Below are the code and all the weights of a small trained network. Each question names an input and a class and asks about switching units off, where a switched-off unit gives its printed mean instead of its output.

import numpy as np


def w(rows, s, z=0):
    codes = np.array(rows[::2]) - 128.0
    scale = np.full(codes.shape[1], s)
    scale[-1] = z or s
    return codes * scale


def f(y):
    return np.maximum(y, 0)


def log_softmax(a):
    a = a - a.max(-1, keepdims=True)
    return a - np.log(np.exp(a).sum(-1, keepdims=True))


def net(x, mask):
    res = np.array(x, float).reshape(1, 8) / 4 @ E
    y = f(res @ A[0][:, :-1].T + A[0][:, -1])
    res = res + np.where(mask, y, B[0][:, -1]) @ B[0][:, :-1]
    return log_softmax(res[-1] @ U[:, :-1].T + U[:, -1])


A, B = {}, {}
E = w([
[116,175,153,116,147,96,136],'x0',
[211,147,96,199,143,116,134],'x1',
[62,146,51,210,192,177,139],'x2',
[101,188,159,102,168,179,173],'x3',
[114,170,217,152,128,128,172],'x4',
[58,20,136,166,87,182,155],'x5',
[179,90,100,74,63,164,253],'x6',
[123,69,113,121,154,43,182],'x7',
],0.0052)
A[0] = w([
[70,73,187,124,86,122,169,138],'n1',
[101,147,97,151,125,90,95,81],'n2',
[77,66,132,39,97,94,199,144],'n3',
[170,208,157,118,117,141,125,253],'n4',
[93,189,79,155,146,67,62,29],'n5',
[132,110,101,135,145,128,152,123],'n6',
[222,64,86,137,63,112,92,164],'n7',
[173,147,112,111,162,103,183,198],'n8',
[107,118,63,89,181,69,160,125],'n9',
[93,116,85,141,104,198,143,154],'n10',
[105,114,79,91,204,92,175,88],'n11',
[122,179,142,121,132,118,79,162],'n12',
[142,44,108,105,75,110,120,223],'n13',
[106,130,156,223,168,79,75,155],'n14',
[84,87,143,82,81,122,164,68],'n15',
[132,148,181,100,131,145,115,128],'n16',
[93,125,83,160,105,235,137,141],'n17',
[127,238,197,52,119,157,68,90],'n18',
[224,198,150,137,96,123,205,98],'n19',
[222,6,77,114,81,103,78,65],'n20',
[112,61,171,101,107,123,149,166],'n21',
[109,171,137,123,132,121,84,214],'n22',
[135,116,109,116,148,117,141,113],'n23',
[73,140,68,173,134,254,135,138],'n24',
[211,195,166,140,107,122,168,62],'n25',
[154,78,68,104,150,88,116,172],'n26',
[120,55,243,183,121,142,175,163],'n27',
[87,119,110,179,144,234,144,147],'n28',
[92,126,135,236,161,74,64,146],'n29',
[80,156,80,169,127,72,76,56],'n30',
[93,208,128,120,162,80,53,221],'n31',
[126,123,147,163,151,113,102,134],'n32',
[206,186,101,127,143,88,214,145],'n33',
[122,119,190,186,180,106,80,186],'n34',
[69,95,169,123,98,115,154,153],'n35',
[122,217,187,73,131,140,68,58],'n36',
],0.0084,0.0012)
B[0] = w([
[59,139,164,70,95,111,169,225],'n1',
[145,151,125,145,90,163,134,169],'n2',
[40,192,105,127,43,100,172,248],'n3',
[147,160,207,135,131,93,86,225],'n4',
[140,181,119,144,48,207,106,210],'n5',
[113,120,94,117,145,113,108,153],'n6',
[218,52,122,154,76,81,128,221],'n7',
[140,158,106,169,187,106,165,198],'n8',
[108,158,39,157,169,117,108,183],'n9',
[77,81,148,160,115,163,116,201],'n10',
[93,157,46,149,192,118,124,178],'n11',
[138,143,125,98,128,129,68,195],'n12',
[134,83,104,124,61,68,139,216],'n13',
[183,127,132,53,144,216,173,232],'n14',
[74,164,143,119,57,114,148,202],'n15',
[103,127,134,123,132,91,91,180],'n16',
[77,63,157,188,129,180,110,224],'n17',
[113,116,152,91,166,61,2,254],'n18',
[172,181,218,203,139,98,170,238],'n19',
[211,38,70,141,62,59,119,232],'n20',
[94,135,144,90,79,99,165,207],'n21',
[139,145,122,109,129,143,73,195],'n22',
[126,131,99,132,142,117,126,145],'n23',
[73,64,155,214,134,212,97,249],'n24',
[169,161,232,170,121,107,147,214],'n25',
[152,119,51,148,121,104,126,186],'n26',
[76,76,147,37,188,89,207,232],'n27',
[79,60,145,178,156,192,122,232],'n28',
[183,143,126,79,128,236,180,244],'n29',
[149,157,127,160,64,190,141,195],'n30',
[155,185,107,110,102,190,43,247],'n31',
[147,127,125,89,139,160,145,170],'n32',
[170,185,149,211,185,100,180,232],'n33',
[173,126,115,40,166,174,143,215],'n34',
[70,134,154,76,110,125,143,201],'n35',
[117,118,132,91,154,79,18,228],'n36',
],0.026,0.0046)
U = w([
[133,166,156,86,166,91,2,201],'0',
[178,204,211,195,189,88,172,34],'1',
[153,101,149,44,191,157,187,2],'2',
[203,52,64,154,70,65,139,147],'3',
[71,42,149,198,156,198,110,252],'4',
[111,205,23,182,208,94,137,109],'5',
[193,208,96,106,96,214,112,135],'6',
[49,160,133,81,75,86,186,126],'7',
],0.005,0.00058)

Each question gives the input, the list of numbers given to net, and the class t.
The units are the neurons (one row each of A and B). Each row of codes is followed by its name. A weight is (code - 128) times the scale printed after its matrix; where a second scale follows, it is the last column's (A, B and U).
mask holds one flag per neuron, in row order. A switched-off neuron (its flag False) gives its mean, the last column of its row in B, instead of its output. The means were averaged over made-up inputs and are rounded, as every weight is.
A unit's drop is (log p(t) with every unit on - log p(t) with that unit switched off) / (log p(t) with every unit on - log p(t) with every unit switched off).
The circuit of an input: a set's keep is (log p(t) with only the set's units on - log p(t) with every unit switched off) / (log p(t) with every unit on - log p(t) with every unit switched off). Starting from the 12 units with the biggest drops (on a tie, the unit counted first), units are removed one at a time, each time the one whose removal leaves the highest keep (on an exact tie, the one counted first), for as long as the keep stays at least 0.8.
circuit, biggest first: the units of the circuit, biggest drop first
top k neurons: the k neurons with the biggest drops, biggest first
drop when u is switched off: that unit's drop, to one decimal
input [-5,-3,-4,-7,-4,-4,-7,5], class 3: circuit, biggest first -> (n20)
input [0,-1,3,8,-2,-4,7,5], class 5: circuit, biggest first -> (n11 n9)
input [-7,2,6,2,-8,0,6,1], class 4: top 2 neurons -> (n24 n17)
input [-3,2,-1,-6,5,-4,1,-5], class 1: circuit, biggest first -> (n19 n25)
input [2,-4,-8,2,3,-6,6,8], class 1: top 3 neurons -> (n33 n19 n25)
input [-7,-1,4,-6,-8,3,3,-4], class 3: top 4 neurons -> (n20 n7 n13 n26)
input [-6,6,-2,0,1,8,2,7], class 3: top 3 neurons -> (n20 n7 n13)
input [7,3,7,5,4,-5,-3,-4], class 0: top 4 neurons -> (n18 n36 n4 n12)
input [-6,8,-3,-3,4,-1,2,-7], class 1: top 2 neurons -> (n19 n25)
input [-8,5,5,-6,-7,-1,-5,-7], class 6: top 4 neurons -> (n29 n5 n14 n30)
input [-5,-5,-1,-3,0,-3,6,4], class 3: top 2 neurons -> (n20 n7)
input [4,6,5,6,-8,-5,-1,7], class 5: top 2 neurons -> (n11 n9)
input [2,-7,5,-1,-3,-2,2,6], class 5: drop when n11 is switched off -> 0.2
input [-6,-7,-4,-8,-1,5,-7,1], class 3: drop when n13 is switched off -> 0.1
input [8,2,-8,-5,-6,6,3,5], class 3: drop when n35 is switched off -> 0.0
input [-6,5,-1,3,-5,-8,4,3], class 1: circuit, biggest first -> (n33)
input [1,8,2,2,7,3,-4,2], class 2: drop when n27 is switched off -> 0.2
